Below is a small trained network, with its code and all its weights. Each question gives an input and a class and asks what happens when units are switched off, that is, made to give their printed mean instead of their output.

import numpy as np


def w(rows, s, z=0):
    codes = np.array(rows[::2]) - 128.0
    scale = np.full(codes.shape[1], s)
    scale[-1] = z or s
    return codes * scale


def f(y):
    return np.maximum(y, 0)


def log_softmax(a):
    a = a - a.max(-1, keepdims=True)
    return a - np.log(np.exp(a).sum(-1, keepdims=True))


def net(x, mask):
    res = np.array(x, float).reshape(1, 7) / 4 @ E
    y = f(res @ A[0][:, :-1].T + A[0][:, -1])
    res = res + np.where(mask, y, B[0][:, -1]) @ B[0][:, :-1]
    return log_softmax(res[-1] @ U[:, :-1].T + U[:, -1])


A, B = {}, {}
E = w([
[127,128,127],'x0',
[49,68,214],'x1',
[131,132,129],'x2',
[186,1,70],'x3',
[120,126,125],'x4',
[138,127,135],'x5',
[126,128,132],'x6',
],0.0082)
A[0] = w([
[122,40,59,79],'n1',
[158,193,27,85],'n2',
[132,116,176,102],'n3',
[102,182,134,73],'n4',
[25,56,254,94],'n5',
[109,232,162,35],'n6',
[55,180,170,60],'n7',
[175,147,131,247],'n8',
[126,84,59,86],'n9',
[199,41,85,89],'n10',
[183,15,115,93],'n11',
[180,197,67,91],'n12',
],0.0096,0.011)
B[0] = w([
[152,193,158,162],'n1',
[198,60,169,166],'n2',
[141,110,134,135],'n3',
[163,166,152,140],'n4',
[200,91,104,202],'n5',
[135,181,166,153],'n6',
[146,139,141,153],'n7',
[3,83,49,247],'n8',
[138,151,167,147],'n9',
[116,186,147,179],'n10',
[115,213,177,182],'n11',
[210,89,136,164],'n12',
],0.011)
U = w([
[113,127,122,254],'0',
[167,239,204,8],'1',
[117,123,112,191],'2',
[247,81,147,87],'3',
[92,118,115,111],'4',
[101,113,117,101],'5',
[103,120,114,97],'6',
],0.014,0.0055)

Each question gives the input, the list of numbers given to net, and the class t.
The units are the neurons (one row each of A and B). Each row of codes is followed by its name. A weight is (code - 128) times the scale printed after its matrix; where a second scale follows, it is the last column's (A, B and U).
mask holds one flag per neuron, in row order. A switched-off neuron (its flag False) gives its mean, the last column of its row in B, instead of its output. The means were averaged over made-up inputs and are rounded, as every weight is.
A unit's drop is (log p(t) with every unit on - log p(t) with that unit switched off) / (log p(t) with every unit on - log p(t) with every unit switched off).
The circuit of an input: a set's keep is (log p(t) with only the set's units on - log p(t) with every unit switched off) / (log p(t) with every unit on - log p(t) with every unit switched off). Starting from all 12 units, units are removed one at a time, each time the one whose removal leaves the highest keep (on an exact tie, the one counted first), for as long as the keep stays at least 0.8.
circuit, biggest first: the units of the circuit, biggest drop first
top k neurons: the k neurons with the biggest drops, biggest first
drop when u is switched off: that unit's drop, to one decimal
input [1,-8,-6,-1,-2,-5,-1], class 3: circuit, biggest first -> [n2]
input [-6,-5,5,6,4,5,-6], class 1: circuit, biggest first -> [n11, n10]
input [-7,7,1,8,-7,1,4], class 1: circuit, biggest first -> [n11, n1]
input [-5,3,-6,7,1,0,-2], class 1: top 3 neurons -> [n11, n1, n10]
input [0,3,-6,8,-6,-5,-2], class 1: top 2 neurons -> [n11, n1]
input [3,-7,-1,-2,4,2,5], class 3: top 2 neurons -> [n2, n12]
input [-6,2,-3,8,5,-4,-8], class 1: circuit, biggest first -> [n11, n1]
input [-4,6,-2,7,0,-2,3], class 1: top 4 neurons -> [n11, n1, n8, n10]
input [-1,5,-6,6,1,-1,1], class 1: top 3 neurons -> [n11, n1, n8]
input [4,-5,-6,6,1,5,1], class 1: circuit, biggest first -> [n11, n10]
input [1,7,-4,8,-4,0,-7], class 1: circuit, biggest first -> [n11, n1]
input [-6,8,6,0,6,0,-4], class 3: top 2 neurons -> [n5, n8]
input [-1,6,-5,4,-2,-1,-4], class 3: drop when n5 is switched off -> 1.6
input [2,-7,5,-2,-5,6,1], class 3: drop when n2 is switched off -> 1.2
input [5,8,-1,-5,8,-4,4], class 3: drop when n5 is switched off -> 0.7
input [1,7,-3,-1,3,-2,4], class 3: top neuron -> [n5]
input [-7,-8,4,-3,4,3,7], class 3: top 2 neurons -> [n2, n12]
